Below are the code and all the weights of a small trained network. Each question names an input and a class and asks about switching units off, where a switched-off unit gives its printed mean instead of its output.

import numpy as np


def w(rows, s, z=0):
    codes = np.array(rows[::2]) - 128.0
    scale = np.full(codes.shape[1], s)
    scale[-1] = z or s
    return codes * scale


def norm(h):
    return h / np.sqrt((h * h).mean(-1, keepdims=True) + 1e-5)


def f(y):
    return np.maximum(y, 0)


def log_softmax(a):
    a = a - a.max(-1, keepdims=True)
    return a - np.log(np.exp(a).sum(-1, keepdims=True))


def net(x, mask):
    res = np.array(x, float).reshape(1, 8) / 4 @ E
    u = 0
    for l in range(4):
        y = f(norm(res) @ A[l][:, :-1].T + A[l][:, -1])
        res = res + np.where(mask[u : u + 3], y, B[l][:, -1]) @ B[l][:, :-1]
        u += 3
    return log_softmax(norm(res)[-1] @ U[:, :-1].T + U[:, -1])


A, B = {}, {}
E = w([
[125,140,173,38,203,135,109],'x0',
[190,22,76,90,65,89,89],'x1',
[143,114,204,178,168,88,59],'x2',
[126,42,68,193,238,157,160],'x3',
[148,81,254,36,148,219,124],'x4',
[90,98,136,165,84,160,201],'x5',
[126,102,141,139,170,72,109],'x6',
[122,206,103,97,216,130,129],'x7',
],0.006)
A[0] = w([
[157,141,41,217,139,133,102,129],'0.n1',
[1,26,191,78,81,139,54,172],'0.n2',
[180,148,134,71,115,54,8,2],'0.n3',
],0.0075,0.0024)
B[0] = w([
[86,90,127,160,114,87,224,254],'0.n1',
[225,86,121,171,155,164,115,254],'0.n2',
[166,253,51,179,206,121,8,218],'0.n3',
],0.012,0.0043)
A[1] = w([
[140,116,79,49,117,180,139,3],'1.n1',
[171,68,119,133,106,131,82,58],'1.n2',
[176,164,51,70,170,254,35,84],'1.n3',
],0.0077,0.00042)
B[1] = w([
[63,144,72,46,254,110,142,163],'1.n1',
[250,172,162,104,125,229,156,186],'1.n2',
[81,175,91,155,139,97,172,254],'1.n3',
],0.0092,0.0065)
A[2] = w([
[119,202,98,164,107,128,97,245],'2.n1',
[102,79,58,2,153,148,169,5],'2.n2',
[160,211,166,105,104,24,81,21],'2.n3',
],0.0075,0.0016)
B[2] = w([
[136,54,150,95,10,176,96,254],'2.n1',
[148,255,136,30,121,107,170,208],'2.n2',
[107,37,132,118,114,98,29,207],'2.n3',
],0.0087,0.0041)
A[3] = w([
[94,150,162,120,255,120,82,124],'3.n1',
[98,158,173,120,133,146,145,20],'3.n2',
[158,179,179,130,70,152,170,254],'3.n3',
],0.0095,0.0023)
B[3] = w([
[201,157,250,157,109,53,154,252],'3.n1',
[109,181,194,216,82,156,82,152],'3.n2',
[1,76,59,69,109,203,90,247],'3.n3',
],0.0085,0.004)
U = w([
[208,9,113,85,136,220,115,101],'0',
[123,190,79,37,150,116,192,91],'1',
[26,75,114,79,61,152,88,127],'2',
[165,170,221,131,188,102,163,142],'3',
[79,60,77,184,114,62,230,204],'4',
[213,170,68,120,92,69,5,150],'5',
[64,141,120,64,104,155,143,2],'6',
],0.012,0.0035)

Each question gives the input, the list of numbers given to net, and the class t.
The units are the neurons (one row each of A and B). Each row of codes is followed by its name. A weight is (code - 128) times the scale printed after its matrix; where a second scale follows, it is the last column's (A, B and U).
mask holds one flag per neuron, layer by layer. A switched-off neuron (its flag False) gives its mean, the last column of its row in B, instead of its output. The means were averaged over made-up inputs and are rounded, as every weight is.
A unit's drop is (log p(t) with every unit on - log p(t) with that unit switched off) / (log p(t) with every unit on - log p(t) with every unit switched off).
The circuit of an input: a set's keep is (log p(t) with only the set's units on - log p(t) with every unit switched off) / (log p(t) with every unit on - log p(t) with every unit switched off). Starting from all 12 units, units are removed one at a time, each time the one whose removal leaves the highest keep (on an exact tie, the one counted first), for as long as the keep stays at least 0.8.
circuit, biggest first: the units of the circuit, biggest drop first
most important unit: the unit with the biggest drop
k most important neurons: the k neurons with the biggest drops, biggest first
top k neurons in layer l: the k neurons of layer l with the biggest drops, biggest first
input [-6,8,-8,-5,7,-1,-1,3], class 1: circuit, biggest first -> 1.n1; 2.n2
input [4,4,3,4,-4,2,-4,-8], class 0: circuit, biggest first -> 1.n2
input [7,7,-5,8,7,3,1,2], class 1: 2 most important neurons -> 2.n2; 1.n1
input [5,5,-8,-1,3,-8,-4,-4], class 1: 2 most important neurons -> 1.n1; 1.n3
input [8,-4,-1,6,-4,-2,4,-6], class 3: 4 most important neurons -> 3.n1; 1.n3; 2.n1; 3.n3
input [5,2,2,-3,8,-3,8,-3], class 5: 2 most important neurons -> 0.n3; 0.n1
input [5,-3,2,-7,4,-1,-2,5], class 5: top 2 neurons in layer 2 -> 2.n1; 2.n3
input [-4,-8,-6,-2,7,8,5,-6], class 0: 2 most important neurons -> 0.n2; 1.n3
input [-3,-3,-7,2,2,3,6,-5], class 0: 3 most important neurons -> 0.n1; 1.n3; 0.n2
input [6,-7,-6,-2,-6,-7,1,8], class 3: 2 most important neurons -> 3.n1; 3.n3
input [2,4,4,5,1,-8,-5,-5], class 5: 2 most important neurons -> 0.n3; 1.n3
input [3,2,-1,8,4,-2,3,4], class 3: top 2 neurons in layer 3 -> 3.n1; 3.n3
input [-6,5,2,-4,3,3,-4,0], class 0: circuit, biggest first -> 0.n2; 1.n2
input [1,7,-2,-4,0,7,8,0], class 0: most important unit -> 1.n2
input [3,8,-5,8,-3,-8,-1,-2], class 1: 2 most important neurons -> 2.n2; 0.n2
input [-8,-8,-1,2,3,2,0,-4], class 2: 2 most important neurons -> 3.n3; 0.n2
input [-4,1,8,6,-7,-8,7,6], class 4: top 2 neurons in layer 0 -> 0.n1; 0.n2
input [-2,-7,-5,-1,-3,6,2,7], class 2: top 2 neurons in layer 1 -> 1.n3; 1.n1
input [0,-7,3,5,-4,-8,4,-5], class 4: top 2 neurons in layer 1 -> 1.n2; 1.n1
input [1,-8,5,-8,3,8,-2,-7], class 2: circuit, biggest first -> 3.n3
